Below is a small trained network, with its code and all its weights. Each question gives an input and a class and asks what happens when units are switched off, that is, made to give their printed mean instead of their output.

import numpy as np


def w(rows, s, z=0):
    codes = np.array(rows[::2]) - 128.0
    scale = np.full(codes.shape[1], s)
    scale[-1] = z or s
    return codes * scale


def norm(h):
    return h / np.sqrt((h * h).mean(-1, keepdims=True) + 1e-5)


def f(y):
    return y / 2 * (1 + np.tanh(0.7978845608 * (y + 0.044715 * y**3)))


def log_softmax(a):
    a = a - a.max(-1, keepdims=True)
    return a - np.log(np.exp(a).sum(-1, keepdims=True))


def net(x, mask):
    res = np.array(x, float).reshape(1, 5) / 4 @ E
    u = 0
    for l in range(3):
        y = f(norm(res) @ A[l][:, :-1].T + A[l][:, -1])
        res = res + np.where(mask[u : u + 3], y, B[l][:, -1]) @ B[l][:, :-1]
        u += 3
    return log_softmax(norm(res)[-1] @ U[:, :-1].T + U[:, -1])


A, B = {}, {}
E = w([
[28,220,86,146,62,254,118,144,81,85,37],'x0',
[98,25,116,134,164,83,28,191,7,90,72],'x1',
[203,110,149,139,89,141,48,54,165,143,51],'x2',
[133,139,128,112,125,120,113,126,122,122,142],'x3',
[60,135,101,66,176,60,181,21,109,112,48],'x4',
],0.0013)
A[0] = w([
[112,18,84,127,172,85,16,191,31,78,93,80],'0.n1',
[247,88,194,122,82,169,6,21,203,79,3,35],'0.n2',
[18,149,121,91,206,113,230,248,85,54,248,9],'0.n3',
],0.0021,0.0014)
B[0] = w([
[105,105,248,180,100,150,192,64,131,101,153,248],'0.n1',
[76,181,70,165,125,63,152,154,30,238,182,218],'0.n2',
[148,169,89,174,87,72,75,79,69,255,115,223],'0.n3',
],0.004,0.0014)
A[1] = w([
[64,126,123,79,183,38,204,9,107,94,27,1],'1.n1',
[220,123,193,216,57,188,83,252,122,129,191,31],'1.n2',
[197,50,186,154,238,7,132,104,170,164,224,27],'1.n3',
],0.0023,0.00097)
B[1] = w([
[122,121,77,136,198,188,8,188,222,126,240,206],'1.n1',
[30,135,45,63,253,112,71,50,195,105,144,205],'1.n2',
[191,188,71,63,40,175,178,197,134,100,25,250],'1.n3',
],0.0033,0.002)
A[2] = w([
[49,213,99,173,68,216,124,150,83,81,33,13],'2.n1',
[20,201,117,170,126,254,113,153,87,91,73,3],'2.n2',
[168,242,148,148,94,179,244,33,247,162,189,32],'2.n3',
],0.0022,0.0007)
B[2] = w([
[243,98,123,77,95,52,177,194,171,145,135,191],'2.n1',
[223,99,138,79,140,93,163,116,170,131,126,217],'2.n2',
[60,15,220,192,136,116,72,126,3,66,87,255],'2.n3',
],0.0034,0.0017)
U = w([
[254,123,111,49,81,119,202,176,179,100,84,199],'0',
[56,66,237,198,119,155,130,103,76,57,110,163],'1',
[112,184,77,173,107,75,127,120,75,246,150,127],'2',
[70,140,71,98,222,186,63,117,238,87,176,3],'3',
],0.0057,0.00072)

Each question gives the input, the list of numbers given to net, and the class t.
The units are the neurons (one row each of A and B). Each row of codes is followed by its name. A weight is (code - 128) times the scale printed after its matrix; where a second scale follows, it is the last column's (A, B and U).
mask holds one flag per neuron, layer by layer. A switched-off neuron (its flag False) gives its mean, the last column of its row in B, instead of its output. The means were averaged over made-up inputs and are rounded, as every weight is.
A unit's drop is (log p(t) with every unit on - log p(t) with that unit switched off) / (log p(t) with every unit on - log p(t) with every unit switched off).
The circuit of an input: a set's keep is (log p(t) with only the set's units on - log p(t) with every unit switched off) / (log p(t) with every unit on - log p(t) with every unit switched off). Starting from all 9 units, units are removed one at a time, each time the one whose removal leaves the highest keep (on an exact tie, the one counted first), for as long as the keep stays at least 0.8.
units of the circuit, in order: the units of the circuit, biggest drop first
most important unit: the unit with the biggest drop
k most important neurons: the k neurons with the biggest drops, biggest first
top k neurons in layer l: the k neurons of layer l with the biggest drops, biggest first
input [5,4,5,1,-7], class 3: most important neuron => (1.n2)
input [8,0,8,-1,5], class 0: 3 most important neurons => (2.n1 0.n3 2.n2)
input [-2,-8,7,3,7], class 1: 2 most important neurons => (2.n3 1.n2)
input [0,-2,5,3,7], class 3: 2 most important neurons => (1.n1 0.n3)
input [6,-4,-4,1,-8], class 3: 4 most important neurons => (1.n2 1.n3 0.n2 0.n1)
input [5,-4,-3,0,-7], class 3: 3 most important neurons => (1.n2 1.n3 0.n1)
input [5,-3,-5,-7,2], class 0: 3 most important neurons => (0.n2 2.n1 0.n1)
input [4,-7,3,2,3], class 1: 2 most important neurons => (2.n3 1.n3)
input [2,6,-5,-7,8], class 3: 2 most important neurons => (1.n1 2.n3)
input [2,5,8,-3,-1], class 2: 2 most important neurons => (0.n2 2.n3)
input [-6,-7,6,-4,-6], class 1: 3 most important neurons => (2.n3 1.n1 0.n3)
input [-4,-4,5,-1,-3], class 2: top 2 neurons in layer 2 => (2.n2 2.n1)
input [-4,-7,8,8,-7], class 2: top 2 neurons in layer 1 => (1.n1 1.n3)
input [4,-1,-4,-1,4], class 0: most important unit => 1.n2
input [6,1,-3,1,-5], class 0: top 2 neurons in layer 2 => (2.n1 2.n2)
input [7,-8,-4,-4,6], class 1: top 2 neurons in layer 1 => (1.n3 1.n2)
input [-6,5,-6,-2,5], class 0: top 2 neurons in layer 1 => (1.n3 1.n2)
input [4,-3,-4,3,6], class 3: top 2 neurons in layer 0 => (0.n2 0.n1)
input [7,-5,4,-3,0], class 0: top 2 neurons in layer 2 => (2.n1 2.n2)
input [-8,6,5,-8,6], class 0: units of the circuit, in order => (1.n3)
input [5,5,6,-1,1], class 2: top 2 neurons in layer 2 => (2.n3 2.n1)
